Below are the code and all the weights of a small trained network. Each question names an input and a class and asks about switching units off, where a switched-off unit gives its printed mean instead of its output.

import numpy as np


def w(rows, s, z=0):
    codes = np.array(rows[::2]) - 128.0
    scale = np.full(codes.shape[1], s)
    scale[-1] = z or s
    return codes * scale


def f(y):
    return np.maximum(y, 0)


def log_softmax(a):
    a = a - a.max(-1, keepdims=True)
    return a - np.log(np.exp(a).sum(-1, keepdims=True))


def net(x, mask):
    res = np.array(x, float).reshape(1, 7) / 4 @ E
    y = f(res @ A[0][:, :-1].T + A[0][:, -1])
    res = res + np.where(mask, y, B[0][:, -1]) @ B[0][:, :-1]
    return log_softmax(res[-1] @ U[:, :-1].T + U[:, -1])


A, B = {}, {}
E = w([
[130,140,138,130,125,136,122],'x0',
[136,128,132,119,128,131,119],'x1',
[127,124,117,126,123,121,133],'x2',
[4,91,137,77,203,140,155],'x3',
[130,119,133,128,134,138,129],'x4',
[150,199,41,101,186,210,132],'x5',
[146,148,158,67,43,168,255],'x6',
],0.0079)
A[0] = w([
[132,132,130,113,65,189,190,91],'n1',
[113,145,136,128,95,147,163,32],'n2',
[149,125,104,180,194,109,85,38],'n3',
[141,218,53,117,184,159,158,20],'n4',
[133,161,55,64,116,127,104,43],'n5',
[132,128,121,88,97,123,177,1],'n6',
[249,160,109,186,68,118,112,67],'n7',
[108,56,197,148,76,66,134,66],'n8',
[163,137,158,81,113,154,184,23],'n9',
[121,87,95,174,158,122,57,29],'n10',
],0.011,0.0093)
B[0] = w([
[160,169,186,162,199,67,84,232],'n1',
[164,104,186,114,169,77,124,140],'n2',
[149,117,248,146,55,90,216,184],'n3',
[189,20,135,167,119,199,63,197],'n4',
[140,114,141,178,107,200,109,149],'n5',
[191,130,250,193,199,71,232,144],'n6',
[24,50,95,64,177,116,173,254],'n7',
[190,74,66,151,116,241,46,232],'n8',
[122,127,177,170,136,104,161,172],'n9',
[176,158,255,116,130,104,208,184],'n10',
],0.0088,0.0065)
U = w([
[178,152,219,178,136,77,161,31],'0',
[130,148,88,161,124,99,117,254],'1',
[190,88,99,177,117,199,81,12],'2',
[125,152,100,128,115,98,123,228],'3',
[4,63,118,77,187,114,164,19],'4',
[126,167,102,149,108,96,111,227],'5',
],0.012,0.013)

Each question gives the input, the list of numbers given to net, and the class t.
The units are the neurons (one row each of A and B). Each row of codes is followed by its name. A weight is (code - 128) times the scale printed after its matrix; where a second scale follows, it is the last column's (A, B and U).
mask holds one flag per neuron, in row order. A switched-off neuron (its flag False) gives its mean, the last column of its row in B, instead of its output. The means were averaged over made-up inputs and are rounded, as every weight is.
A unit's drop is (log p(t) with every unit on - log p(t) with that unit switched off) / (log p(t) with every unit on - log p(t) with every unit switched off).
The circuit of an input: a set's keep is (log p(t) with only the set's units on - log p(t) with every unit switched off) / (log p(t) with every unit on - log p(t) with every unit switched off). Starting from all 10 units, units are removed one at a time, each time the one whose removal leaves the highest keep (on an exact tie, the one counted first), for as long as the keep stays at least 0.8.
circuit, biggest first: the units of the circuit, biggest drop first
most important unit: the unit with the biggest drop
top k neurons: the k neurons with the biggest drops, biggest first
drop when u is switched off: that unit's drop, to one decimal
input [-2,4,2,-6,-3,3,5], class 4: top 2 neurons => (n7, n8)
input [4,-4,-3,-3,4,8,-2], class 2: most important unit => n4
input [-2,-8,1,-4,7,8,1], class 2: top 2 neurons => (n4, n5)
input [2,-4,-2,0,2,-5,-8], class 0: top 2 neurons => (n10, n3)
input [-5,6,-2,-5,8,5,-8], class 0: top 2 neurons => (n3, n10)
input [1,1,1,5,-7,-4,1], class 1: top 2 neurons => (n7, n8)
input [6,6,1,7,8,-4,-6], class 1: top 2 neurons => (n7, n8)
input [2,-1,1,3,-6,-6,-8], class 0: top 3 neurons => (n10, n3, n7)
input [6,-4,0,-7,0,7,-7], class 0: top 2 neurons => (n3, n10)
input [5,-2,-4,-2,-5,-8,-7], class 2: top 2 neurons => (n8, n1)
input [-5,-6,-2,7,3,-8,-2], class 2: top 2 neurons => (n8, n7)
input [8,0,-6,3,0,-2,-7], class 0: top 3 neurons => (n10, n3, n7)
input [7,5,-3,-3,-5,5,-7], class 0: top 2 neurons => (n3, n10)
input [-6,8,-2,7,-6,-3,2], class 3: circuit, biggest first => (n7)
input [8,-3,-4,-6,0,4,7], class 0: top 2 neurons => (n1, n9)
input [5,-6,7,-3,-5,0,7], class 0: top 2 neurons => (n1, n6)
input [-1,4,-4,-4,3,-7,-6], class 2: top 2 neurons => (n8, n1)
input [8,-2,6,3,-1,7,4], class 2: drop when n7 is switched off => 0.1
input [-6,-8,-2,6,7,0,8], class 0: drop when n7 is switched off => 0.1
input [-7,2,-6,-6,-6,-8,3], class 2: drop when n8 is switched off => 1.3
input [2,6,7,1,4,-7,6], class 2: drop when n8 is switched off => 1.4
input [-2,8,2,-2,2,8,4], class 2: most important unit => n4
